Here is a tiny trained network, its code and every weight. The questions are about switching its units off for an input and a class, where a switched-off unit gives its printed mean instead of its output.

import numpy as np


def w(rows, s, z=0):
    codes = np.array(rows[::2]) - 128.0
    scale = np.full(codes.shape[1], s)
    scale[-1] = z or s
    return codes * scale


def f(y):
    return np.maximum(y, 0)


def log_softmax(a):
    a = a - a.max(-1, keepdims=True)
    return a - np.log(np.exp(a).sum(-1, keepdims=True))


def net(x, mask):
    res = np.array(x, float).reshape(1, 7) / 4 @ E
    y = f(res @ A[0][:, :-1].T + A[0][:, -1])
    res = res + np.where(mask, y, B[0][:, -1]) @ B[0][:, :-1]
    return log_softmax(res[-1] @ U[:, :-1].T + U[:, -1])


A, B = {}, {}
E = w([
[109,226,143,84,6],'x0',
[128,125,128,124,127],'x1',
[127,131,127,132,131],'x2',
[128,130,126,128,130],'x3',
[129,128,130,131,128],'x4',
[236,196,98,93,203],'x5',
[88,152,225,73,197],'x6',
],0.013)
A[0] = w([
[143,92,79,186,121,242],'neuron 1',
[60,174,151,102,107,76],'neuron 2',
[176,159,119,161,40,133],'neuron 3',
[66,47,118,155,63,252],'neuron 4',
[162,154,135,118,8,215],'neuron 5',
[131,82,200,89,168,196],'neuron 6',
[181,132,70,96,128,137],'neuron 7',
[153,20,54,166,156,228],'neuron 8',
[187,122,126,127,165,137],'neuron 9',
[129,88,104,194,71,224],'neuron 10',
[142,196,160,82,176,1],'neuron 11',
[94,172,214,48,103,139],'neuron 12',
[104,150,139,149,98,96],'neuron 13',
[75,94,183,97,157,224],'neuron 14',
[201,200,132,114,128,67],'neuron 15',
[201,143,88,135,172,214],'neuron 16',
[156,237,130,46,107,44],'neuron 17',
[136,162,183,86,177,47],'neuron 18',
[82,104,89,166,155,204],'neuron 19',
[176,135,197,81,175,101],'neuron 20',
[113,119,171,159,187,202],'neuron 21',
[146,172,113,168,116,150],'neuron 22',
],0.015,0.0032)
B[0] = w([
[153,129,184,123,153,201],'neuron 1',
[81,147,126,125,144,187],'neuron 2',
[126,106,92,99,115,216],'neuron 3',
[90,88,143,89,98,232],'neuron 4',
[86,144,69,75,59,244],'neuron 5',
[105,43,107,157,136,213],'neuron 6',
[167,208,113,162,150,197],'neuron 7',
[141,179,218,142,166,249],'neuron 8',
[145,137,92,116,174,197],'neuron 9',
[137,69,145,60,134,203],'neuron 10',
[101,90,163,50,121,205],'neuron 11',
[41,183,164,179,148,227],'neuron 12',
[102,129,107,112,143,160],'neuron 13',
[87,50,126,201,100,213],'neuron 14',
[238,143,186,91,98,218],'neuron 15',
[177,153,107,109,188,232],'neuron 16',
[137,151,211,91,60,244],'neuron 17',
[84,50,136,71,168,202],'neuron 18',
[137,92,188,135,123,182],'neuron 19',
[107,58,103,75,137,214],'neuron 20',
[137,2,92,145,120,206],'neuron 21',
[176,134,93,150,128,170],'neuron 22',
],0.0094,0.017)
U = w([
[135,122,247,114,134,254],'0',
[99,111,65,88,108,159],'1',
[103,77,130,214,136,126],'2',
[35,166,176,176,151,21],'3',
[192,166,126,153,210,114],'4',
[206,165,124,122,76,28],'5',
[119,97,115,73,205,64],'6',
],0.014,0.0047)

Each question gives the input, the list of numbers given to net, and the class t.
The units are the neurons (one row each of A and B). Each row of codes is followed by its name. A weight is (code - 128) times the scale printed after its matrix; where a second scale follows, it is the last column's (A, B and U).
mask holds one flag per neuron, in row order. A switched-off neuron (its flag False) gives its mean, the last column of its row in B, instead of its output. The means were averaged over made-up inputs and are rounded, as every weight is.
A unit's drop is (log p(t) with every unit on - log p(t) with that unit switched off) / (log p(t) with every unit on - log p(t) with every unit switched off).
The circuit of an input: a set's keep is (log p(t) with only the set's units on - log p(t) with every unit switched off) / (log p(t) with every unit on - log p(t) with every unit switched off). Starting from the 12 units with the biggest drops (on a tie, the unit counted first), units are removed one at a time, each time the one whose removal leaves the highest keep (on an exact tie, the one counted first), for as long as the keep stays at least 0.8.
circuit, biggest first: the units of the circuit, biggest drop first
unit that matters most: the unit with the biggest drop
top k neurons: the k neurons with the biggest drops, biggest first
drop of u: that unit's drop, to one decimal
input [7,-1,-1,-3,5,-4,3], class 3: circuit, biggest first => (neuron 12)
input [0,1,2,8,2,-8,2], class 2: circuit, biggest first => (neuron 14; neuron 17)
input [-6,-4,-3,7,2,1,8], class 6: top 2 neurons => (neuron 18; neuron 20)
input [3,-6,-6,5,-1,-2,0], class 1: top 2 neurons => (neuron 8; neuron 5)
input [0,-8,-1,-5,-4,2,5], class 6: top 2 neurons => (neuron 8; neuron 20)
input [1,3,8,-4,4,-5,-3], class 1: top 2 neurons => (neuron 17; neuron 15)
input [8,-4,-5,1,3,-5,0], class 1: top 2 neurons => (neuron 5; neuron 8)
input [8,-6,5,-5,5,8,0], class 5: top 2 neurons => (neuron 5; neuron 8)
input [0,-4,5,0,-8,2,2], class 6: top 2 neurons => (neuron 8; neuron 17)
input [2,-4,2,3,-7,4,0], class 5: drop of neuron 8 => 0.2
input [6,7,1,1,-1,-4,3], class 3: drop of neuron 12 => 0.1
input [5,-4,8,7,-6,0,-1], class 1: drop of neuron 6 => -0.1
input [1,-3,-3,4,3,0,-4], class 1: drop of neuron 5 => 0.2
input [2,-7,8,3,-5,-7,-1], class 1: unit that matters most => neuron 8
